Below are the code and all the weights of a small trained network. Each question names an input and a class and asks about switching units off, where a switched-off unit gives its printed mean instead of its output.

import numpy as np


def w(rows, s, z=0):
    codes = np.array(rows[::2]) - 128.0
    scale = np.full(codes.shape[1], s)
    scale[-1] = z or s
    return codes * scale


def f(y):
    return np.maximum(y, 0)


def log_softmax(a):
    a = a - a.max(-1, keepdims=True)
    return a - np.log(np.exp(a).sum(-1, keepdims=True))


def net(x, mask):
    res = np.array(x, float).reshape(1, 7) / 4 @ E
    y = f(res @ A[0][:, :-1].T + A[0][:, -1])
    res = res + np.where(mask, y, B[0][:, -1]) @ B[0][:, :-1]
    return log_softmax(res[-1] @ U[:, :-1].T + U[:, -1])


A, B = {}, {}
E = w([
[129,127,130],'x0',
[105,32,190],'x1',
[75,91,2],'x2',
[131,125,129],'x3',
[129,130,129],'x4',
[116,130,130],'x5',
[127,130,130],'x6',
],0.0091)
A[0] = w([
[151,140,165,73],'N0',
[119,114,121,241],'N1',
[112,84,158,82],'N2',
[138,192,107,79],'N3',
[155,148,190,72],'N4',
[126,252,104,85],'N5',
[154,142,184,159],'N6',
[131,66,153,172],'N7',
[108,55,19,103],'N8',
[107,92,155,96],'N9',
[195,138,138,144],'N10',
[113,111,144,251],'N11',
],0.014,0.011)
B[0] = w([
[103,130,197,145],'N0',
[129,182,56,241],'N1',
[158,81,165,148],'N2',
[173,91,163,157],'N3',
[90,114,203,166],'N4',
[160,38,137,196],'N5',
[87,162,116,202],'N6',
[150,116,89,197],'N7',
[89,123,253,231],'N8',
[159,41,110,148],'N9',
[77,130,135,169],'N10',
[170,176,47,249],'N11',
],0.011)
U = w([
[34,108,228,41],'0',
[139,127,106,203],'1',
[141,134,111,200],'2',
[146,127,107,168],'3',
[138,128,107,155],'4',
[226,6,151,1],'5',
[124,140,107,89],'6',
],0.015,0.006)

Each question gives the input, the list of numbers given to net, and the class t.
The units are the neurons (one row each of A and B). Each row of codes is followed by its name. A weight is (code - 128) times the scale printed after its matrix; where a second scale follows, it is the last column's (A, B and U).
mask holds one flag per neuron, in row order. A switched-off neuron (its flag False) gives its mean, the last column of its row in B, instead of its output. The means were averaged over made-up inputs and are rounded, as every weight is.
A unit's drop is (log p(t) with every unit on - log p(t) with that unit switched off) / (log p(t) with every unit on - log p(t) with every unit switched off).
The circuit of an input: a set's keep is (log p(t) with only the set's units on - log p(t) with every unit switched off) / (log p(t) with every unit on - log p(t) with every unit switched off). Starting from all 12 units, units are removed one at a time, each time the one whose removal leaves the highest keep (on an exact tie, the one counted first), for as long as the keep stays at least 0.8.
units of the circuit, in order: the units of the circuit, biggest drop first
top k neurons: the k neurons with the biggest drops, biggest first
drop of u: that unit's drop, to one decimal
input [7,7,-4,7,-4,-1,-8], class 2: units of the circuit, in order	[N5, N8]
input [3,2,6,1,1,2,-4], class 0: units of the circuit, in order	[N8]
input [6,-8,2,7,7,-2,5], class 5: units of the circuit, in order	[N5, N3]
input [-7,-7,8,6,5,-6,-7], class 0: top 2 neurons	[N8, N11]
input [2,-1,-8,5,-2,5,6], class 0: top 2 neurons	[N4, N0]
input [-1,-1,6,-2,4,6,6], class 0: top 2 neurons	[N8, N7]
input [-5,6,-5,8,1,5,-3], class 1: top 4 neurons	[N8, N5, N6, N11]
input [-1,-7,-5,2,-5,2,-1], class 5: top 3 neurons	[N5, N3, N1]
input [-4,5,-4,-2,5,3,-4], class 3: top 2 neurons	[N8, N5]
input [8,6,-6,3,2,2,-7], class 4: top 2 neurons	[N8, N11]
input [4,7,-2,3,-7,4,-6], class 3: top 2 neurons	[N5, N11]
input [-7,-2,8,-7,4,-5,1], class 0: drop of N8	1.1
input [-4,-8,3,-4,-6,0,4], class 5: drop of N5	0.6
input [1,-6,-2,-2,-1,6,-2], class 5: drop of N4	0.0
input [5,-8,-6,5,-1,-4,3], class 5: drop of N5	1.1
input [0,-6,-5,0,0,-1,5], class 5: units of the circuit, in order	[N5]
